cols: J Z K E
[  3  -9  -8 -16] = melus
[-17 -17  11  17] = Mizuf
[  6  -5 -11 -11] = fur
[-53 -54  18 -19] = punu
[-19 -36  -1  -7] = sesok
[-25 -21   4 -17] = petag
[-17 -32  -1   3] = pizol
[-25 -31   4 -17] = puzef
[-18  -9  18 -19] = rilog
[-53 -55  14 -16] = depar
[-39 -20  23 -16] = gime
Table of tags by key:
[-53] -> j_330
[-19] -> j_200
[3] -> j_909
join punu 4:   j_200
q: [-53 -55  14 -16]  depar
q: [-53 -54  18 -19]  punu
q: [-17 -32  -1   3]  pizol
chg puzef: [-26 -31   4 -17]  1, [-25]

cols: T V C W R Q X A L D
[-16   3   5 -34  21 -10  -6   0 -14   9]  Pevu
[  5  13  18 -13   4   6  -4  -2  -9   2]  Nebi
[-26  -1  10 -49  13 -15  -2   0 -12  16]  mek
[-12   6   7 -24  13   6  -5  -2  -8  -2]  lasam
[-29  16   1 -27  33  -3  11  -2  -6   1]  zamek
[-10   9  15 -24  18   2  -4   1  -4  -3]  taged
[ -5   8  -1 -20  24  12  -8  -3  -3  -4]  Dil
[  9  -5  -5 -26   9 -16  -5   0 -24  14]  lota
[ -5   8  -1 -20  24  12  -8  -1  -3  -4]  guvor
[  9  -5  -5 -26   9 -18  -5   0 -24  14]  Fik
q: [-16   3   5 -34  21 -10  -6   0 -14   9]  Pevu
q: [ 6 -4 -2]  Nebi
down: [21  4 13]  R
down: [-4 -2]  X
q: [-12   6   7 -24  13   6  -5  -2  -8  -2]  lasam
q: [  5  13  18 -13   4   6  -4  -2  -9   2]  Nebi

cols: G B P M
[26 36  3 23] -> rebu
[-52  26 -38 -50] -> Fazor
[  2  54 -29 -26] -> ralo
chg rebu: [26 35  3 23]  2, [36]
q: [26 36  3 23]  rebu

cols: U H F S Y N
[ 16  -1  17 -26 -13 -12] : Timu
[ 21  -6  14  27  44 -16] : rana
[ -1  16  17 -35 -46  21] : busi
[  7 -20  33 -27  37  25] : dad
Table of tags by key:
[-2] -> j_696
[-13] -> j_363
[15] -> j_160
[16] -> j_637
[-1] -> j_40
[-14] -> j_396
join Timu 1:   j_637
q: [ -1  16  17 -35 -46  21]  busi
q: [-1 16 17]  busi
chg Timu: [ 16  -1  17 -26 -13 -13]  6, [-12]
chg dad: [  8 -20  33 -27  37  25]  1, [7]

cols: Vufo sugib Dano gunu Salot
[ -9 -12  -4  11   8] -> fol
[-29  -1  -4  11  25] -> moku
[-55  22  -6   8  36] -> seso
[ -1 -19  -6  16  10] -> feber
[-16 -19  -2  27  24] -> semub
[-17  -1 -19   7   7] -> lavik
[-15   3  -4   1  14] -> surib
chg seso: [-55  22  -6   7  36]  4, [8]
down: [-1 22]  sugib
chg surib: [-15   3  -4   2  14]  4, [1]
q: [ -9 -12  -4  11   8]  fol
q: [-29  -1  -4  11  25]  moku

cols: Dobo zes ret bef tireg
[ 17   2   3 -14   1]  bod
[-18 -54   5  10  18]  robu
[17 17  1 20  5]  bet
[ 8 35 -1  0  2]  Nesa
chg Nesa: [ 9 35 -1  0  2]  1, [8]
q: [ 8 35 -1  0  2]  Nesa
down: [-14  10]  bef
chg bod: [ 17   2   2 -14   1]  3, [3]
q: [17  1]  bet

cols: sose binen gesab faf koti lub
[ 28 -12 -28 -22   3  30] -> rep
[-17  -7 -45  -7 -13  15] -> fezof
[-24   9 -28   2 -10  41] -> gudo
[-12 -26 -20 -35  13  43] -> zus
[19 16 18 -2  2 -1] -> ditor
[ 34   6  38   2 -18 -20] -> Zazeg
[-19  16 -36 -13   4  22] -> sasu
Table of tags by key:
[-17] -> j_114
[-19] -> j_569
[-16] -> j_75
[-18] -> j_361
join fezof 1:   j_114
q: [-17  -7 -45  -7 -13  15]  fezof
q: [ 34   6  38   2 -18 -20]  Zazeg

cols: fiku Katum sig Nefa kigit puf luvo
[  6  27  21  -4 -10  28   6] : pof
[ 20   4  26   4 -26  15  26] : Morol
[ 47 -22  32   6   0   0 -10] : giva
[ 47 -22  32   6  -7 -44  15] : kituv
[ 12  -6 -16  22   4  26   4] : Faso
[  6  27  21  -4 -10   5   6] : Lebu
[  3  31  -1   7  12  13 -37] : rav
[-28 -13 -14   2   0 -16 -12] : seku
[-40 -22 -25  -7   7  -3 -10] : mul
q: [-10  28   6]  pof
q: [22  4 26  4]  Faso
down: [ 15   0 -44  26   5  13 -16]  puf
q: [  6  27  21  -4 -10   5   6]  Lebu

cols: Gapu zof ditul vipuf ledev
[-3 29  0 24  9] : Vel
[ -4   9 -18 -32  17] : Kamu
[-4  9  1  6 40] : Bebi
[  1 -26  15 -21  -4] : Lal
[38  4 36 20  7] : Tetup
[  1   7 -30  22 -31] : zuka
down: [-21  20]  vipuf
q: [38  4 36 20  7]  Tetup
chg zuka: [  1   6 -30  22 -31]  2, [7]

cols: lem Fubim teles bopu
[ 0  0  4 40] -> zezip
[38  3 11 49] -> Vof
[34  2  0  0] -> dek
[ 3 38 31  1] -> minak
[ 5 44 25  1] -> roz
[ 0  0 14 50] -> tobik
key -> tag
[1] -> j_494
[0] -> j_72
[-1] -> j_205
join dek 4:   j_72
chg Vof: [38  2 11 49]  2, [3]
chg zezip: [ 0 -1  4 40]  2, [0]
chg dek: [34  2  1  0]  3, [0]
q: [ 3 38]  minak

cols: Rif ramir Mese Gugo
[36 -3  0 47]  bimu
[-25  -1 -11 -21]  sov
[ 34 -42 -27  37]  Vimus
q: [36 -3  0 47]  bimu
key -> tag
[47] -> j_694
[-21] -> j_510
[37] -> j_54
[-11] -> j_676
join sov 4:   j_510
down: [-11 -27]  Mese

cols: rabot kiro Bot bepo zitag lami
[-10  13   1  -7  34  22] : guzog
[-7 26  5 20 53 33] : Bep
[-16  10  26   9  19 -17] : vos
chg vos: [-16  10  26   9  19 -16]  6, [-17]
Table of tags by key:
[2] -> j_122
[-10] -> j_303
[1] -> j_288
[-7] -> j_823
[26] -> j_763
[-8] -> j_963
join guzog 3:   j_288
q: [13  1 -7 34 22]  guzog
chg guzog: [-10  13   1  -7  33  22]  5, [34]

cols: voli pemot vuzul Zafud tuta tiket Zevi Vubif
[ 27 -37  22   2  -5   2  -3 -30]  bubel
[ 11  44 -47 -40 -10  55  22  12]  Ruf
[ -4  35 -30  -6  13   0 -29  51]  tob
Table of tags by key:
[-30] -> j_216
[12] -> j_552
[-47] -> j_707
join Ruf 8:   j_552
q: [ 27 -37  22   2  -5   2  -3 -30]  bubel
q: [ -4  35 -30  -6  13   0 -29  51]  tob
q: [ 11  44 -47 -40 -10  55  22  12]  Ruf
chg Ruf: [ 11  44 -47 -40 -10  55  22  13]  8, [12]

